What each symbol does to the objects:
ε: q229->q308, q723->q692, q88->q565, q98->q72, q468->q269, q825->q368, q41->q474, q895->q832, q330->q154, q44->q931, q741->q908, q216->q711, q306->q229, q154->q140, q804->q945, q320->q709, q167->q723, q368->q703, q803->q97, q269->q407, q827->q948, q404->q123, q675->q391, q457->q380, q122->q162, q788->q216, q82->q937, q453->q817, q380->q741, q945->q484, q150->q792, q113->q929, q356->q83, q106->q498, q836->q848, q429->q167, q863->q804, q452->q182, q703->q675, q624->q803, q407->q165, q60->q728, q620->q355, q231->q115, q750->q106, q377->q889, q711->q650, q40->q99, q165->q839, q957->q41, q498->q187, q971->q379, q650->q429, q304->q320, q83->q306, q742->q359, q937->q356, q731->q168, q735->q983, q355->q515, q394->q53, q168->q719, q660->q620, q422->q453, q202->q295, q983->q798, q902->q122, q115->q863, q474->q827, q922->q902, q515->q377, q709->q89, q465->q231, q140->q825, q77->q60, q99->q735, q692->q150, q889->q732, q848->q660, q72->q922, q162->q40, q728->q302, q565->q731, q839->q452, q948->q77, q929->q468, q308->q44, q908->q98, q97->q113, q511->q880, q295->q422, q359->q363, q977->q971, q792->q304, q53->q19, q719->q624, q19->q330, q123->q82, q832->q511, q10->q202, q484->q404, q798->q750, q89->q895, q182->q836, q187->q771, q379->q957, q880->q394, q910->q10, q931->q977, q363->q457, q817->q88, q732->q788, q771->q910, q302->q742, q391->q465
ω: q229->q452, q723->q72, q88->q484, q98->q709, q468->q44, q825->q295, q41->q377, q895->q983, q330->q910, q44->q836, q741->q304, q216->q457, q306->q839, q154->q10, q804->q624, q320->q40, q167->q98, q368->q422, q803->q83, q269->q931, q827->q732, q404->q113, q675->q817, q457->q150, q122->q511, q788->q363, q82->q468, q453->q804, q380->q792, q945->q803, q150->q902, q113->q229, q356->q407, q106->q825, q836->q474, q429->q908, q863->q719, q452->q957, q703->q453, q624->q356, q407->q977, q60->q711, q620->q77, q231->q731, q750->q140, q377->q302, q711->q380, q40->q394, q165->q971, q957->q515, q498->q368, q971->q620, q650->q741, q304->q162, q83->q165, q742->q167, q937->q269, q731->q123, q735->q19, q355->q60, q394->q498, q168->q82, q660->q948, q422->q863, q202->q231, q983->q330, q902->q832, q115->q168, q474->q889, q922->q895, q515->q728, q709->q99, q465->q565, q140->q202, q77->q216, q99->q53, q692->q922, q889->q742, q848->q827, q72->q89, q162->q880, q728->q650, q565->q404, q839->q379, q948->q788, q929->q308, q308->q182, q908->q320, q97->q306, q511->q750, q295->q115, q359->q723, q977->q660, q792->q122, q53->q187, q719->q937, q19->q771, q123->q929, q832->q798, q10->q465, q484->q97, q798->q154, q89->q735, q182->q41, q187->q703, q379->q355, q880->q106, q910->q391, q931->q848, q363->q692, q817->q945, q732->q359, q771->q675, q302->q429, q391->q88
φ: q229->q44, q723->q150, q88->q731, q98->q922, q468->q407, q825->q703, q41->q827, q895->q511, q330->q140, q44->q977, q741->q98, q216->q650, q306->q308, q154->q825, q804->q484, q320->q89, q167->q692, q368->q675, q803->q113, q269->q165, q827->q77, q404->q82, q675->q465, q457->q741, q122->q40, q788->q711, q82->q356, q453->q88, q380->q908, q945->q404, q150->q304, q113->q468, q356->q306, q106->q187, q836->q660, q429->q723, q863->q945, q452->q836, q703->q391, q624->q97, q407->q839, q60->q302, q620->q515, q231->q863, q750->q498, q377->q732, q711->q429, q40->q735, q165->q452, q957->q474, q498->q771, q971->q957, q650->q167, q304->q709, q83->q229, q742->q363, q937->q83, q731->q719, q735->q798, q355->q377, q394->q19, q168->q624, q660->q355, q422->q817, q202->q422, q983->q750, q902->q162, q115->q804, q474->q948, q922->q122, q515->q889, q709->q895, q465->q115, q140->q368, q77->q728, q99->q983, q692->q792, q889->q788, q848->q620, q72->q902, q162->q99, q728->q742, q565->q168, q839->q182, q948->q60, q929->q269, q308->q931, q908->q72, q97->q929, q511->q394, q295->q453, q359->q457, q977->q379, q792->q320, q53->q330, q719->q803, q19->q154, q123->q937, q832->q880, q10->q295, q484->q123, q798->q106, q89->q832, q182->q848, q187->q910, q379->q41, q880->q53, q910->q202, q931->q971, q363->q380, q817->q565, q732->q216, q771->q10, q302->q359, q391->q231
ξ: q229->q407, q723->q741, q88->q863, q98->q792, q468->q306, q825->q910, q41->q620, q895->q40, q330->q498, q44->q839, q741->q692, q216->q742, q306->q269, q154->q187, q804->q731, q320->q902, q167->q380, q368->q10, q803->q82, q269->q229, q827->q515, q404->q624, q675->q295, q457->q167, q122->q89, q788->q302, q82->q97, q453->q231, q380->q723, q945->q168, q150->q98, q113->q356, q356->q929, q106->q330, q836->q379, q429->q457, q863->q565, q452->q977, q703->q202, q624->q123, q407->q308, q60->q732, q620->q474, q231->q817, q750->q19, q377->q77, q711->q359, q40->q832, q165->q44, q957->q660, q498->q154, q971->q836, q650->q363, q304->q922, q83->q468, q742->q711, q937->q113, q731->q945, q735->q880, q355->q827, q394->q798, q168->q484, q660->q41, q422->q465, q202->q675, q983->q394, q902->q709, q115->q88, q474->q355, q922->q320, q515->q948, q709->q122, q465->q453, q140->q771, q77->q889, q99->q511, q692->q908, q889->q60, q848->q957, q72->q304, q162->q895, q728->q788, q565->q804, q839->q931, q948->q377, q929->q83, q308->q165, q908->q150, q97->q937, q511->q735, q295->q391, q359->q650, q977->q182, q792->q72, q53->q750, q719->q404, q19->q106, q123->q803, q832->q99, q10->q703, q484->q719, q798->q53, q89->q162, q182->q971, q187->q140, q379->q848, q880->q983, q910->q368, q931->q452, q363->q429, q817->q115, q732->q728, q771->q825, q302->q216, q391->q422

The rows follow the links: the fewer symbols apart two objects are, the more alike their rows tend to be.

Each row is also shifted at random along 5 hidden directions that mean nothing.

Some objects, each with a row of numbers:
q498: -53	-84	89	19	-19	-85	76	73	-71	-39	-79	-42	-73	-22	-21	9	-55	-38	-26	-9	8	-54	0	-63	79	35	8	1	-75	-26	39	55	-57	1	10	-45	21	-103	127	95	103
q355: 102	-32	-172	-5	3	41	3	64	52	27	158	20	35	-127	-3	53	-4	54	-62	82	41	42	-132	83	-113	-66	-56	-73	-27	19	103	-53	-109	173	-132	-168	-74	64	-170	-7	-176
q368: 256	-134	-121	-24	-60	-122	118	133	-31	-86	66	-92	6	-68	-101	122	-31	-159	-173	23	-57	-52	-45	24	34	7	36	-78	-84	-45	38	106	-53	94	-27	-18	13	-42	-90	92	-33
q216: 88	51	-53	28	-44	97	-72	-38	63	10	32	-10	-63	46	95	2	-30	18	-25	42	69	103	-76	-39	-22	-90	19	-67	7	6	46	-94	-18	74	-60	45	33	-20	79	-42	23
q304: 111	32	83	80	-25	58	20	-10	-31	-37	-192	-29	-176	44	113	-40	-105	28	-18	-5	110	73	-73	-148	45	-73	52	-74	-80	3	138	-41	-6	41	-36	-51	60	-66	199	57	110
q306: -112	-15	-196	-69	131	-77	39	-10	-15	1	-22	19	164	-111	-117	97	108	-14	-15	20	-52	-36	36	141	-71	-6	-144	26	51	0	-95	-1	91	-30	-68	-75	-18	102	-341	13	-198
q82: -8	74	213	-35	-103	62	-142	61	32	110	4	78	-44	65	-12	-15	49	72	-100	-98	-116	-88	69	-62	-42	111	62	51	-47	-65	-31	16	83	50	128	58	64	4	188	-94	98
q817: -18	-58	-67	-36	80	-133	107	55	-90	-62	-113	-28	85	-50	-156	86	33	-69	-95	-28	-50	-85	78	44	-2	46	-55	-11	-30	-42	-63	91	130	-25	-5	-55	28	21	-201	94	-82
q231: -94	-12	78	-16	53	-85	106	29	-75	6	-254	14	-45	-169	-31	7	51	6	37	-42	-116	-99	-27	-22	53	54	-26	78	-59	33	84	69	-43	-130	43	-175	-29	82	-77	58	-59
q803: 88	-24	0	-73	-56	-14	-31	65	53	85	93	43	19	-137	-16	43	80	5	-14	-25	-146	-68	-52	59	-26	61	-16	79	-35	7	21	26	-137	17	35	-67	-48	57	-38	-66	-57
q40: -121	1	143	95	-113	-1	30	74	-38	-49	-76	-65	-144	60	24	-24	-75	-28	-110	40	-2	-35	-50	-133	82	0	152	-95	-59	-23	118	42	4	25	38	40	48	-77	194	68	109
q468: 123	139	68	-48	82	78	-102	-103	0	49	-132	95	61	129	-26	-38	56	72	17	-137	-10	11	170	-8	-82	44	-30	51	42	-27	-140	-19	272	-53	80	74	73	87	-33	-87	1
q948: 6	23	-146	7	69	45	25	-24	25	24	-83	18	-27	-169	65	32	21	69	34	67	43	71	-150	31	-54	-108	-92	-29	-16	60	133	-92	-101	37	-138	-203	-48	100	-163	7	-164
q165: 171	24	108	-60	-67	101	-192	34	78	139	165	114	-11	69	40	-19	-3	122	-19	-95	30	15	53	-7	-111	56	-60	63	-47	-65	-59	-70	-23	177	22	7	35	-63	231	-115	119
q880: -100	21	114	84	0	-29	109	3	-83	-77	-213	-53	-103	9	5	-55	-55	-23	-8	10	-3	-36	-23	-107	86	-4	111	-49	-33	27	113	66	48	-97	47	-30	9	11	36	89	25
q484: 25	23	77	-74	-8	-24	-60	-5	6	64	-111	37	-4	-18	-10	38	77	-11	-12	-95	-112	-57	62	-15	16	64	-38	98	-24	-32	-79	10	41	-66	74	39	64	5	61	-44	64
q620: -48	87	-13	2	16	97	-73	-52	54	60	26	60	17	-17	47	-41	39	93	45	15	4	38	-36	23	-73	-28	-7	8	42	36	26	-69	6	3	-13	-35	-36	97	-59	-78	-85
q356: 184	21	-31	-48	-8	11	-19	66	17	46	-25	49	15	-88	-50	56	50	29	-110	-44	-83	-39	-22	29	-85	26	-20	-8	-63	-26	37	19	39	85	-5	-108	5	97	-116	-27	-108
q72: -26	-36	-44	71	9	-12	50	11	-44	-82	-19	-60	-42	73	2	7	-94	-23	-50	56	134	53	-13	-46	22	-65	5	-103	-21	-20	31	-16	40	72	-79	10	38	-92	50	89	49
q19: 529	-41	-21	-18	76	-2	94	-118	-22	-82	23	5	25	57	51	-114	-92	-46	234	-97	110	90	59	21	50	-5	4	75	30	68	-36	55	-82	-95	40	2	-84	4	6	-4	46
q742: 207	82	-116	31	-3	103	-43	-93	53	-33	-42	-25	-35	78	94	5	-25	-21	-20	24	82	138	-54	-35	-18	-123	30	-91	35	16	27	-88	71	24	-64	82	54	31	-20	-39	-18
q182: -15	36	-73	-27	-61	46	-119	67	51	52	52	7	16	46	-39	114	46	3	-222	17	-28	4	1	4	-95	-22	-22	-86	-28	-88	-43	-59	140	166	-51	69	110	-20	-7	-37	-18
q53: 204	-25	-61	16	114	-60	154	-96	-76	-124	-127	-42	34	15	-10	-57	-51	-75	137	-32	66	39	48	8	68	-25	9	9	35	57	-13	72	34	-152	11	-10	-45	37	-133	71	-36
q320: 114	7	-9	35	30	28	-3	-115	-6	-78	47	-39	14	190	54	-73	-81	-47	108	-10	141	104	86	-25	51	-42	30	-17	75	10	-94	-19	66	-56	11	175	24	-89	104	-1	125
q77: 14	43	-23	20	13	90	-79	-26	36	40	13	40	-27	29	59	-10	-28	90	-5	12	102	77	-33	-18	-73	-57	-51	-36	-6	-8	26	-100	19	106	-74	-42	23	-14	53	-32	4
q41: -186	77	19	8	-10	84	-107	-20	51	64	117	52	50	55	0	-31	40	87	-8	26	-4	1	26	28	-79	7	7	-9	59	-5	-43	-56	70	37	8	52	-9	41	-15	-79	-40
q804: 177	-40	-17	-71	29	-69	39	49	-32	20	-156	13	-23	-123	-34	80	36	-29	-45	-75	-69	-44	-6	0	4	29	-82	52	-87	-23	12	28	-22	6	-7	-121	33	15	-36	31	-15
q723: 15	69	22	78	31	86	15	-96	-3	-42	-16	-3	-29	80	79	-114	-65	47	116	28	107	87	-16	-39	6	-60	68	-42	59	59	59	-31	15	-52	-3	16	-43	38	16	-8	-12
q922: 5	-85	-6	36	-31	-7	17	3	7	-37	176	-38	-16	51	50	-46	-94	-13	84	52	122	56	-24	2	40	-27	4	-13	10	13	9	-20	-146	52	-43	30	-46	-123	141	27	97
q154: 23	-40	89	16	-6	-68	62	27	-70	-52	-155	-44	-74	29	-14	7	-48	-54	-30	-42	10	-35	35	-80	84	24	22	-2	-59	-31	8	53	25	-36	32	8	59	-84	120	81	115
q692: 158	61	-34	74	65	75	56	-106	-18	-75	-104	-14	-45	57	83	-89	-79	29	97	12	136	112	-31	-51	7	-92	42	-64	30	63	76	-34	39	-41	-39	-29	-26	47	-34	20	-31
q429: 135	17	-100	57	-43	69	9	3	41	-49	110	-39	-23	37	42	-12	-60	-7	-53	79	75	84	-93	-7	-30	-88	78	-123	14	21	92	-30	-16	97	-66	17	-23	22	-38	-3	-61
q902: -134	-56	-41	47	-3	-41	29	-20	-22	-77	108	-77	30	121	-7	-9	-60	-71	19	67	98	37	43	5	61	-29	18	-48	59	-11	-74	2	13	-12	-25	145	15	-122	56	51	91
q359: -55	92	-78	62	-8	72	-39	-61	23	-54	-59	-51	-14	129	29	20	-15	-32	-100	57	57	80	-5	-50	-10	-97	66	-131	53	-11	-9	-58	182	15	-41	144	86	8	-32	-1	-13
q457: 13	68	-36	88	-28	77	2	-7	4	-62	-25	-44	-50	98	22	-13	-60	2	-108	64	77	64	-44	-67	-25	-81	101	-155	9	-7	78	-27	119	69	-44	48	42	17	-12	24	-32
q788: -53	-18	-97	12	-25	47	-27	-3	66	42	57	-10	-60	-118	110	22	-2	37	41	93	38	75	-164	13	-5	-94	-52	-13	-9	45	115	-104	-199	58	-113	-92	-43	-4	18	-16	-41
q187: 53	-71	7	-14	26	-93	117	-15	-45	-40	-132	-44	-57	-114	33	-1	-11	-71	104	-15	-35	-19	-49	-16	113	1	-18	72	-33	47	55	48	-151	-125	9	-71	-32	-17	12	62	32
q929: -5	44	146	-61	-7	63	-112	-24	55	128	123	123	51	-6	17	-91	58	121	132	-84	-66	-47	68	48	-58	105	-23	150	29	17	-61	-4	-63	-25	107	-22	-74	56	76	-127	16
q836: -24	109	28	-25	-29	108	-105	-51	86	110	-83	58	-68	-90	113	-8	79	80	40	-7	-85	32	-99	-22	-29	-30	-5	55	5	42	76	-93	-66	-38	8	-47	-2	105	25	-108	-45
q168: 353	-10	-29	-74	-25	-25	-8	65	-6	24	-162	10	-58	-74	-21	114	30	-47	-149	-98	-79	-23	-17	-37	-22	13	-43	2	-116	-60	22	18	43	77	-7	-66	93	11	6	7	5
q83: 48	50	26	-47	33	28	-40	9	8	71	-83	75	13	-72	-20	12	65	72	-17	-59	-69	-38	4	16	-70	35	-48	45	-29	-2	12	-6	42	13	19	-103	-1	98	-77	-46	-81
q908: -95	-133	-96	51	5	-26	76	41	9	-43	300	-30	50	-57	6	-47	-86	21	105	127	127	34	-86	88	-4	-35	-25	-32	26	52	64	-4	-239	87	-103	-92	-152	-64	-37	49	-51
q115: 190	-27	116	-39	-1	-30	14	56	-42	28	-72	47	-31	-37	-28	-12	-11	26	-5	-106	-36	-64	43	-28	-8	82	-18	61	-86	-23	14	60	-13	25	55	-98	3	-10	74	13	49
q452: -25	18	-59	-40	-55	33	-115	73	56	73	43	17	1	-7	-24	115	50	22	-184	8	-31	-2	-22	6	-91	-15	-57	-46	-44	-75	-26	-70	67	163	-60	12	91	-28	12	-36	-12

From each start, follow one symbol. Which object do you reach?
Answers are names.
---
-68	3	23	67	-35	-12	46	-15	-28	-76	-73	-83	-74	76	32	-11	-53	-72	-31	43	34	26	-17	-79	87	-42	89	-67	7	0	31	9	32	-47	5	99	43	-63	87	55	82
φ q832
---
338	-12	-65	-28	22	-57	65	-15	-41	-101	14	-40	99	127	-116	25	-10	-134	-69	-76	-25	-18	135	30	7	39	68	-39	25	-38	-127	120	193	-34	73	142	39	26	-133	20	-15
ξ q295
---
-144	0	67	-79	-18	-40	-60	-5	32	89	22	39	48	-62	-14	21	111	-8	59	-41	-149	-81	43	47	25	86	-42	141	27	-2	-91	16	-59	-103	84	41	-11	19	20	-70	28
φ q82
---
-26	-82	73	-33	0	-87	88	86	-36	28	-2	26	-11	-176	-41	-14	21	12	62	-20	-98	-110	-45	29	28	86	-16	95	-62	32	81	88	-185	-40	42	-178	-100	36	-30	32	-44
ε q817
---
146	-104	-17	-46	-11	-102	43	147	-56	-13	32	-2	33	-37	-134	96	-16	-34	-163	-49	-22	-91	48	27	-44	65	-53	-27	-109	-87	-25	79	38	152	-19	-88	36	-64	-27	77	-3
ξ q863
---
-79	-34	18	-40	-48	-3	-101	141	18	92	93	56	10	-22	-70	92	22	82	-184	-15	-6	-57	14	13	-113	42	-89	-23	-90	-100	-20	-36	37	226	-52	-79	58	-65	60	-7	11
φ q839
---
-93	45	-82	-4	90	63	-66	-105	32	22	84	40	95	66	26	-38	11	66	108	23	104	83	50	68	-64	-45	-86	13	98	21	-93	-88	60	-7	-52	42	-21	17	-74	-49	-40
φ q732
---
-97	82	58	79	-2	95	-4	-87	22	-10	-16	3	-57	35	104	-119	-38	65	122	46	56	64	-59	-46	25	-52	84	-18	57	73	93	-42	-43	-77	14	5	-58	51	47	-31	-9
ω q98
---
169	-22	20	36	-42	30	7	-59	17	-57	105	-40	-30	122	72	-71	-84	-52	87	6	88	78	10	-34	66	-28	73	-15	35	21	-17	1	-58	-19	25	129	-12	-84	145	-10	120
φ q40
---
-1	-93	100	-1	-105	-78	16	116	-24	-16	107	-44	-21	50	-61	27	-37	-76	-98	-18	-48	-85	45	-31	57	83	66	-4	-56	-63	-30	88	-37	57	66	80	29	-124	162	41	132
ω q391
---
78	-16	65	7	65	-53	107	-71	-63	-46	-210	-17	-67	-60	58	-62	-30	-30	166	-53	9	7	-9	-49	111	2	-9	83	-16	62	46	39	-84	-172	33	-67	-29	3	37	52	52
ε q154
---
335	-134	54	19	-68	-35	74	109	-28	-43	178	-10	-54	5	-10	-42	-137	-7	-3	-27	95	-8	-25	-20	8	39	39	-24	-103	-16	84	78	-169	159	-7	-98	-67	-112	151	63	83
φ q498
---
-2	93	13	-56	20	-9	-28	-29	-6	27	-243	13	-2	-20	-35	69	111	-38	-93	-71	-149	-50	48	-28	5	23	3	30	-2	-28	-52	16	181	-110	66	49	99	101	-93	-31	-40
ξ q803
---
-132	99	-82	17	108	62	-28	-101	1	5	-126	28	42	17	20	-10	40	67	40	22	55	62	14	15	-54	-72	-63	-25	66	26	-23	-84	144	-47	-59	-16	20	92	-146	-20	-106
ξ q948
---
98	24	9	-49	-53	66	-107	63	63	119	-48	60	-90	-117	66	69	41	83	-90	-30	-40	11	-104	-29	-70	-16	-74	16	-103	-31	85	-89	-86	140	-54	-128	44	8	93	-53	-1
φ q182
---
55	-23	-17	39	-106	88	-59	26	93	31	288	1	-35	7	94	-53	-55	40	36	83	55	66	-116	16	-23	-42	68	-37	14	36	92	-55	-205	118	-37	10	-86	-35	114	-62	15
ξ q363
